Below is a small trained network, with its code and all its weights. Each question gives an input and a target symbol and asks what happens when units are switched off, that is, made to give their printed mean instead of their output.

import numpy as np


def w(rows, s, z=0):
    codes = np.array(rows[::2]) - 128.0
    scale = np.full(codes.shape[1], s)
    scale[-1] = z or s
    return codes * scale


def f(y):
    return np.maximum(y, 0)


def softmax(a):
    e = np.exp(a - a.max(-1, keepdims=True))
    return e / e.sum(-1, keepdims=True)


def log_softmax(a):
    a = a - a.max(-1, keepdims=True)
    return a - np.log(np.exp(a).sum(-1, keepdims=True))


def net(x, mask):
    ids = ['αβδεζηθμξπτψ'.index(c) for c in x.split()]
    T = len(ids)
    res = E[ids] + P[:T]
    u = 0
    for l in range(2):
        r = res
        for j in range(2):
            rows = slice(3 * j, 3 * j + 3)
            q, k, v = (r @ M[l][rows].T for M in (Q, K, V))
            z = softmax(np.where(np.tri(T) > 0, q @ k.T / 3**0.5, -1e9)) @ v
            o = O[l][rows]
            res = res + np.where(mask[u + j], z, o[:, -1]) @ o[:, :-1]
        u += 2
        y = f(res @ A[l][:, :-1].T + A[l][:, -1])
        res = res + np.where(mask[u : u + 8], y, B[l][:, -1]) @ B[l][:, :-1]
        u += 8
    return log_softmax(res[-1] @ U[:, :-1].T + U[:, -1])


Q, K, V, O, A, B = {}, {}, {}, {}, {}, {}
E = w([
[220,136,61,61,168],'α',
[40,3,89,189,227],'β',
[164,25,120,88,245],'δ',
[175,117,173,133,220],'ε',
[134,89,201,131,156],'ζ',
[190,38,49,173,102],'η',
[180,98,110,79,123],'θ',
[207,201,146,144,121],'μ',
[139,146,220,171,86],'ξ',
[95,67,155,114,56],'π',
[85,220,217,60,186],'τ',
[97,233,14,175,102],'ψ',
],0.0042)
P = w([
[205,130,126,106,167],'0',
[215,117,126,111,150],'1',
[218,119,125,120,165],'2',
[206,115,116,134,159],'3',
[242,90,117,128,169],'4',
[244,66,110,124,168],'5',
],0.0011)
Q[0] = w([
[205,118,88,126,224],'L0H0',
[110,16,28,152,115],'L0H0',
[159,122,105,130,165],'L0H0',
[69,78,157,167,116],'L0H1',
[113,250,148,207,164],'L0H1',
[60,228,202,136,31],'L0H1',
],0.022)
K[0] = w([
[52,198,56,157,149],'L0H0',
[188,70,17,216,71],'L0H0',
[96,157,93,146,124],'L0H0',
[124,151,219,133,148],'L0H1',
[89,252,41,176,69],'L0H1',
[194,243,123,81,67],'L0H1',
],0.023)
V[0] = w([
[42,216,150,33,159],'L0H0',
[220,28,96,214,98],'L0H0',
[165,100,126,154,117],'L0H0',
[227,60,253,36,93],'L0H1',
[97,143,87,173,135],'L0H1',
[57,161,80,169,177],'L0H1',
],0.0057)
O[0] = w([
[81,108,125,17,115,63],'L0H0',
[185,148,130,254,145,203],'L0H0',
[139,130,126,168,130,158],'L0H0',
[174,52,126,9,76,255],'L0H1',
[114,157,136,176,153,87],'L0H1',
[104,158,111,202,163,57],'L0H1',
],0.0055,0.0011)
A[0] = w([
[102,107,70,196,146,228],'L0N0',
[110,136,114,149,125,122],'L0N1',
[128,128,128,128,128,127],'L0N2',
[177,167,252,172,150,208],'L0N3',
[159,86,144,175,40,253],'L0N4',
[103,79,175,103,64,248],'L0N5',
[87,91,164,149,37,200],'L0N6',
[82,201,38,143,67,127],'L0N7',
],0.011,0.0011)
B[0] = w([
[99,114,67,197,163,172],'L0N0',
[117,156,114,128,137,137],'L0N1',
[128,128,128,128,128,128],'L0N2',
[194,174,246,225,163,202],'L0N3',
[135,85,78,165,9,251],'L0N4',
[32,127,132,51,109,231],'L0N5',
[52,190,87,194,97,201],'L0N6',
[115,221,48,164,187,150],'L0N7',
],0.012,0.0028)
Q[1] = w([
[163,134,173,162,152],'L1H0',
[107,126,84,205,172],'L1H0',
[249,85,109,119,194],'L1H0',
[147,183,94,32,74],'L1H1',
[65,79,210,67,165],'L1H1',
[196,95,162,5,158],'L1H1',
],0.024)
K[1] = w([
[151,117,156,195,149],'L1H0',
[80,164,109,199,101],'L1H0',
[177,113,20,198,192],'L1H0',
[127,191,99,39,76],'L1H1',
[60,47,230,78,119],'L1H1',
[174,100,176,5,145],'L1H1',
],0.023)
V[1] = w([
[120,126,73,105,192],'L1H0',
[62,124,89,187,62],'L1H0',
[136,197,135,148,148],'L1H0',
[100,114,171,165,12],'L1H1',
[243,219,75,91,48],'L1H1',
[59,247,179,118,65],'L1H1',
],0.012)
O[1] = w([
[126,93,151,78,139,101],'L1H0',
[50,128,110,167,163,255],'L1H0',
[140,96,161,151,148,132],'L1H0',
[59,153,185,77,120,198],'L1H1',
[205,246,108,71,121,146],'L1H1',
[133,139,188,102,24,152],'L1H1',
],0.012,0.0069)
A[1] = w([
[162,152,130,1,112,250],'L1N0',
[183,105,69,33,177,232],'L1N1',
[254,132,214,146,181,133],'L1N2',
[176,170,244,141,97,111],'L1N3',
[163,41,146,118,52,226],'L1N4',
[89,111,205,117,185,108],'L1N5',
[121,214,98,144,185,222],'L1N6',
[200,176,54,124,44,123],'L1N7',
],0.011,0.0017)
B[1] = w([
[196,73,49,105,88,225],'L1N0',
[64,68,147,107,212,192],'L1N1',
[131,169,179,8,94,241],'L1N2',
[145,124,198,212,158,254],'L1N3',
[200,87,150,127,174,185],'L1N4',
[76,121,98,133,69,208],'L1N5',
[165,189,116,119,178,244],'L1N6',
[109,159,57,172,53,217],'L1N7',
],0.018,0.0082)
U = w([
[75,68,201,66,255,119],'α',
[199,225,145,119,37,6],'β',
[228,28,133,161,104,228],'δ',
[147,130,50,7,107,82],'ε',
[140,219,101,174,229,235],'ζ',
[75,23,84,214,165,91],'η',
[118,158,221,209,140,56],'θ',
[145,112,183,148,135,170],'μ',
[152,164,42,201,66,4],'ξ',
[148,104,74,125,102,181],'π',
[145,154,231,47,139,89],'τ',
[6,166,141,80,35,192],'ψ',
],0.0024,0.0023)

Each question gives the input, a string of symbols that net reads in full, and the target symbol t.
The units are the heads (3 rows each of Q, K, V and O) and the neurons (one row each of A and B). Each row of codes is followed by its name. A weight is (code - 128) times the scale printed after its matrix; where a second scale follows, it is the last column's (O, A, B and U).
mask holds one flag per unit, layer by layer, with each layer's heads first. A switched-off unit (its flag False) gives its mean, the last column of its rows in O or B, instead of its output. The means were averaged over made-up inputs and are rounded, as every weight is.
A unit's drop is (log p(t) with every unit on - log p(t) with that unit switched off) / (log p(t) with every unit on - log p(t) with every unit switched off).
The circuit of an input: a set's keep is (log p(t) with only the set's units on - log p(t) with every unit switched off) / (log p(t) with every unit on - log p(t) with every unit switched off). Starting from the 12 units with the biggest drops (on a tie, the unit counted first), units are removed one at a time, each time the one whose removal leaves the highest keep (on an exact tie, the one counted first), for as long as the keep stays at least 0.8.
circuit, biggest first: the units of the circuit, biggest drop first
unit that matters most: the unit with the biggest drop
k most important neurons: the k neurons with the biggest drops, biggest first
drop when u is switched off: that unit's drop, to one decimal
input β β ζ ζ π ε, target η: circuit, biggest first => L0N0, L1H1, L0H1, L1N2
input η η β θ, target η: circuit, biggest first => L0H1, L1H1, L0N0, L1N2
input π π μ, target β: 4 most important neurons => L0N5, L1N2, L0N3, L1N7
input ψ ψ μ ξ, target β: 2 most important neurons => L0N7, L1N2
input μ τ ζ β ψ η, target δ: unit that matters most => L0N7
input θ μ β θ π α, target η: circuit, biggest first => L0N0, L0H1, L1H1, L1N2
input η π β α, target η: circuit, biggest first => L0H1, L0N0, L1H1, L1N2
input π δ ξ δ η α, target ζ: 2 most important neurons => L1N6, L0N5
input β μ ξ π π μ, target η: circuit, biggest first => L0N0, L1H1, L0H1, L1N2
input ξ ψ μ, target τ: 2 most important neurons => L1N2, L0N7
input π η β ζ, target η: circuit, biggest first => L1H1, L0N0, L0H1, L1N2
input π ψ μ μ α, target α: 3 most important neurons => L1N1, L0N6, L0N4
input θ π π, target ψ: 2 most important neurons => L0N5, L0N6
input π δ ψ ζ α θ, target ε: unit that matters most => L1H0
input π ψ π π, target ξ: 2 most important neurons => L0N7, L1N7
input π π τ α, target δ: 2 most important neurons => L1N4, L0N4
input ψ π η β π μ, target τ: 2 most important neurons => L0N7, L1N2
input α τ δ, target δ: 2 most important neurons => L1N4, L1N0
input μ ψ π ε, target ψ: 3 most important neurons => L0N6, L0N4, L1N5
input ξ π α, target ε: unit that matters most => L1H0
input ξ δ ε, target τ: 2 most important neurons => L1N2, L0N3
input α ψ α α α η, target δ: 3 most important neurons => L0N4, L1N4, L0N7
input ζ π π ε ψ π, target ξ: 2 most important neurons => L0N7, L0N6
input π β ζ π, target η: drop when L0H0 is switched off => 0.2
input α ξ ψ α ξ ξ, target β: drop when L1N2 is switched off => 0.5
input δ δ η β α π, target η: drop when L1H1 is switched off => 0.8
input μ π ε, target τ: drop when L0N4 is switched off => 0.4
input π δ π μ β ψ, target ζ: unit that matters most => L1N6
